Below are the code and all the weights of a small trained network. Each question names an input and a target symbol and asks about switching units off, where a switched-off unit gives its printed mean instead of its output.

import numpy as np


def w(rows, s, z=0):
    codes = np.array(rows[::2]) - 128.0
    scale = np.full(codes.shape[1], s)
    scale[-1] = z or s
    return codes * scale


def norm(h):
    return h / np.sqrt((h * h).mean(-1, keepdims=True) + 1e-5)


def f(y):
    return np.maximum(y, 0)


def softmax(a):
    e = np.exp(a - a.max(-1, keepdims=True))
    return e / e.sum(-1, keepdims=True)


def log_softmax(a):
    a = a - a.max(-1, keepdims=True)
    return a - np.log(np.exp(a).sum(-1, keepdims=True))


def net(x, mask):
    ids = ['δεζηξσω'.index(c) for c in x.split()]
    T = len(ids)
    res = E[ids] + P[:T]
    u = 0
    for l in range(3):
        q, k, v = (norm(res) @ M[l].T for M in (Q, K, V))
        z = softmax(np.where(np.tri(T) > 0, q @ k.T / 3**0.5, -1e9)) @ v
        res = res + np.where(mask[u], z, O[l][:, -1]) @ O[l][:, :-1]
        u += 1
        y = f(norm(res) @ A[l][:, :-1].T + A[l][:, -1])
        res = res + np.where(mask[u : u + 4], y, B[l][:, -1]) @ B[l][:, :-1]
        u += 4
    return log_softmax(norm(res)[-1] @ U[:, :-1].T + U[:, -1])


Q, K, V, O, A, B = {}, {}, {}, {}, {}, {}
E = w([
[127,72,193,193,14,122,124,156,109,97,194,97],'δ',
[107,110,90,254,120,170,89,189,85,178,108,160],'ε',
[117,98,90,165,29,212,234,77,136,105,114,82],'ζ',
[100,96,58,76,144,141,150,178,107,119,241,201],'η',
[54,193,117,193,179,165,108,92,130,45,114,60],'ξ',
[174,122,104,63,90,168,111,41,145,132,102,101],'σ',
[171,117,82,214,204,139,117,58,88,197,46,115],'ω',
],0.0079)
P = w([
[186,191,175,178,107,112,253,129,114,102,81,168],'0',
[127,74,127,102,168,135,65,115,69,141,181,135],'1',
[120,92,150,93,151,144,64,113,94,172,179,121],'2',
[102,107,158,93,138,133,74,115,122,194,188,117],'3',
[77,112,159,91,135,130,74,107,158,214,186,122],'4',
[70,111,156,87,142,117,89,114,188,214,192,112],'5',
[61,116,143,91,150,118,102,121,238,225,196,86],'6',
],0.0047)
Q[0] = w([
[66,141,78,158,165,254,185,71,88,107,147,87],'L0H1',
[103,98,75,183,184,137,69,142,122,125,166,132],'L0H1',
[203,151,93,72,135,122,131,147,156,207,84,205],'L0H1',
],0.0056)
K[0] = w([
[185,185,3,168,106,175,236,117,87,78,73,146],'L0H1',
[169,149,90,177,199,42,84,183,65,160,136,230],'L0H1',
[76,91,52,68,181,141,57,91,181,233,131,104],'L0H1',
],0.005)
V[0] = w([
[200,169,59,136,138,126,141,158,106,254,43,143],'L0H1',
[147,119,55,63,162,132,130,78,159,145,143,134],'L0H1',
[106,165,174,141,195,118,141,195,112,165,187,168],'L0H1',
],0.0044)
O[0] = w([
[98,70,155,47,60,139,139,171,172,50,214,178,183],'L0H1',
[143,71,133,255,52,143,156,188,116,93,158,38,5],'L0H1',
[189,139,128,160,67,208,132,55,140,103,67,36,60],'L0H1',
],0.005,0.0017)
A[0] = w([
[141,152,45,34,176,128,120,96,141,171,93,162,165],'L0N1',
[131,164,82,167,195,89,141,198,97,167,121,179,248],'L0N2',
[74,85,62,95,134,171,93,149,160,158,181,130,53],'L0N3',
[157,188,125,136,119,162,126,87,143,128,3,112,154],'L0N4',
],0.0051,0.0015)
B[0] = w([
[194,107,184,131,45,171,141,170,190,143,254,102,183],'L0N1',
[165,5,192,135,89,140,112,73,228,130,190,146,174],'L0N2',
[183,169,183,205,183,75,159,98,56,163,25,36,254],'L0N3',
[149,91,69,182,82,42,89,200,191,93,229,185,163],'L0N4',
],0.0048,0.0055)
Q[1] = w([
[125,186,125,99,161,127,115,128,73,113,65,167],'L1H1',
[169,108,125,187,151,150,121,125,183,142,172,2],'L1H1',
[119,107,166,123,72,130,138,111,84,138,141,87],'L1H1',
],0.0098)
K[1] = w([
[143,88,98,157,101,225,110,118,54,254,163,141],'L1H1',
[164,233,180,195,160,24,118,150,152,37,115,80],'L1H1',
[46,176,135,104,142,179,112,84,196,118,69,60],'L1H1',
],0.0059)
V[1] = w([
[230,186,44,247,44,120,88,68,128,127,40,154],'L1H1',
[238,197,180,55,62,150,184,90,118,140,82,133],'L1H1',
[195,56,145,247,110,86,248,112,72,252,97,176],'L1H1',
],0.0031)
O[1] = w([
[214,174,143,116,73,141,187,205,174,126,162,89,183],'L1H1',
[114,102,185,81,129,194,106,151,161,129,236,95,18],'L1H1',
[92,172,1,89,94,152,92,144,84,204,148,129,251],'L1H1',
],0.0054,0.0016)
A[1] = w([
[192,136,153,181,97,116,189,192,148,83,52,166,2],'L1N1',
[86,2,153,125,115,165,128,110,128,136,202,157,106],'L1N2',
[150,163,52,40,133,142,93,65,103,216,120,18,166],'L1N3',
[207,125,92,55,28,155,127,159,171,89,200,150,131],'L1N4',
],0.0046,0.0016)
B[1] = w([
[193,196,232,75,55,94,86,161,60,123,94,20,155],'L1N1',
[184,139,122,133,28,93,68,149,162,170,195,74,186],'L1N2',
[75,159,103,173,139,130,254,175,97,123,132,171,255],'L1N3',
[107,29,94,107,141,85,63,30,177,169,108,108,207],'L1N4',
],0.0061,0.0057)
Q[2] = w([
[95,79,86,136,127,89,126,107,156,105,137,104],'L2H1',
[132,137,147,201,103,70,180,78,121,188,95,94],'L2H1',
[192,119,116,120,57,133,254,179,109,133,167,135],'L2H1',
],0.0091)
K[2] = w([
[72,94,183,68,52,77,231,37,153,125,28,62],'L2H1',
[59,154,168,33,175,164,3,130,176,53,203,123],'L2H1',
[24,233,8,201,126,180,186,163,190,146,199,43],'L2H1',
],0.0047)
V[2] = w([
[70,119,3,88,143,166,131,96,173,101,180,190],'L2H1',
[34,59,100,122,145,164,212,147,42,115,96,130],'L2H1',
[49,136,126,225,202,84,134,12,96,178,138,63],'L2H1',
],0.0044)
O[2] = w([
[225,73,165,172,88,83,70,76,179,184,204,88,154],'L2H1',
[103,110,210,85,140,104,92,117,144,29,67,96,92],'L2H1',
[149,151,35,2,122,198,44,171,163,144,137,137,253],'L2H1',
],0.006,0.0048)
A[2] = w([
[137,254,81,144,135,134,191,177,109,150,133,164,90],'L2N1',
[75,203,97,122,158,154,167,130,68,125,137,120,203],'L2N2',
[136,135,202,168,152,200,143,99,164,129,146,162,31],'L2N3',
[114,126,191,111,166,116,112,97,161,70,65,156,9],'L2N4',
],0.0074,0.0014)
B[2] = w([
[76,131,123,138,161,166,208,176,222,140,133,174,254],'L2N1',
[200,240,107,146,254,150,204,160,158,110,52,133,217],'L2N2',
[94,161,164,75,150,247,165,73,99,89,160,198,143],'L2N3',
[121,114,125,131,80,67,204,218,169,147,156,193,157],'L2N4',
],0.0078,0.0063)
U = w([
[113,48,96,148,11,145,81,146,164,203,201,99,193],'δ',
[98,184,108,132,224,142,201,160,166,155,83,147,229],'ε',
[95,23,176,83,97,57,132,222,151,65,85,173,4],'ζ',
[141,134,64,36,186,176,2,119,75,93,43,90,115],'η',
[105,120,224,122,143,224,130,37,59,82,156,146,60],'ξ',
[242,212,189,166,78,79,90,148,109,49,63,9,70],'σ',
[54,117,103,219,193,24,131,21,11,134,80,116,56],'ω',
],0.0046,0.0019)

Each question gives the input, a string of symbols that net reads in full, and the target symbol t.
The units are the heads (3 rows each of Q, K, V and O) and the neurons (one row each of A and B). Each row of codes is followed by its name. A weight is (code - 128) times the scale printed after its matrix; where a second scale follows, it is the last column's (O, A, B and U).
mask holds one flag per unit, layer by layer, with each layer's heads first. A switched-off unit (its flag False) gives its mean, the last column of its rows in O or B, instead of its output. The means were averaged over made-up inputs and are rounded, as every weight is.
A unit's drop is (log p(t) with every unit on - log p(t) with that unit switched off) / (log p(t) with every unit on - log p(t) with every unit switched off).
The circuit of an input: a set's keep is (log p(t) with only the set's units on - log p(t) with every unit switched off) / (log p(t) with every unit on - log p(t) with every unit switched off). Starting from the 12 units with the biggest drops (on a tie, the unit counted first), units are removed one at a time, each time the one whose removal leaves the highest keep (on an exact tie, the one counted first), for as long as the keep stays at least 0.8.
circuit, biggest first: the units of the circuit, biggest drop first
k most important neurons: the k neurons with the biggest drops, biggest first
k most important neurons of layer l: the k neurons of layer l with the biggest drops, biggest first
input ξ ξ η, target δ: 2 most important neurons -> [L0N2 L0N1]
input ε ε ζ ξ ω δ, target ξ: circuit, biggest first -> [L1H1 L0H1 L2N3]
input ζ δ ζ ξ η, target η: most important neuron -> [L0N3]
input ε ω ξ ζ σ ε, target ξ: circuit, biggest first -> [L1H1 L2N3 L0H1]
input ζ ξ ω ζ, target η: circuit, biggest first -> [L2H1 L2N1]
input δ η ζ σ, target δ: 3 most important neurons -> [L0N1 L1N4 L2N2]
input ζ δ ξ σ ζ ω σ, target η: circuit, biggest first -> [L2H1 L1H1 L0H1 L2N1]
input ζ ζ η η ξ η, target η: circuit, biggest first -> [L2H1 L1H1 L0H1 L2N1]
input σ δ ζ ξ δ η, target ω: circuit, biggest first -> [L1H1 L0H1 L0N3]
input ω ζ δ ω η ε, target δ: 4 most important neurons -> [L0N2 L1N1 L2N2 L2N1]
input η ξ ζ ω, target σ: circuit, biggest first -> [L1H1 L0H1 L1N1 L2N1]
input ε δ ω ω ζ δ ξ, target ξ: 2 most important neurons of layer 1 -> [L1N3 L1N4]
input ζ ξ ε δ δ δ σ, target η: circuit, biggest first -> [L2H1 L0H1 L2N1]
input σ σ ω, target δ: most important neuron of layer 0 -> [L0N2]
input σ η η ζ, target δ: 2 most important neurons of layer 2 -> [L2N2 L2N1]
input η ξ ξ ξ ζ ε σ, target σ: 3 most important neurons of layer 0 -> [L0N3 L0N1 L0N4]
input δ ζ ζ ζ ε ζ δ, target ε: 3 most important neurons -> [L0N4 L0N2 L1N3]
input η ξ δ ζ, target σ: circuit, biggest first -> [L1H1 L1N1 L2N1]
input σ δ ω ζ η ξ ω, target ω: circuit, biggest first -> [L1H1 L0H1 L2N1]
input ζ ξ ω σ ε, target η: circuit, biggest first -> [L2H1 L1H1 L0H1 L2N1]
input σ δ ξ η ζ, target ω: circuit, biggest first -> [L1H1 L0H1 L2N1]
input ω ω ξ, target ζ: circuit, biggest first -> [L0H1 L1H1 L2N4]
input ω ξ ξ η ξ δ δ, target ζ: most important neuron of layer 0 -> [L0N3]
input ε ξ η ε δ ζ δ, target ξ: circuit, biggest first -> [L0H1 L1H1 L2N3]
input ζ δ η ξ, target η: 3 most important neurons -> [L0N2 L1N3 L2N1]
input σ ε η ξ, target ω: 2 most important neurons -> [L0N3 L2N1]
input δ η η ξ, target δ: 3 most important neurons -> [L0N1 L0N4 L1N4]
input η ζ η ω ξ ε η, target σ: 2 most important neurons -> [L0N3 L1N1]
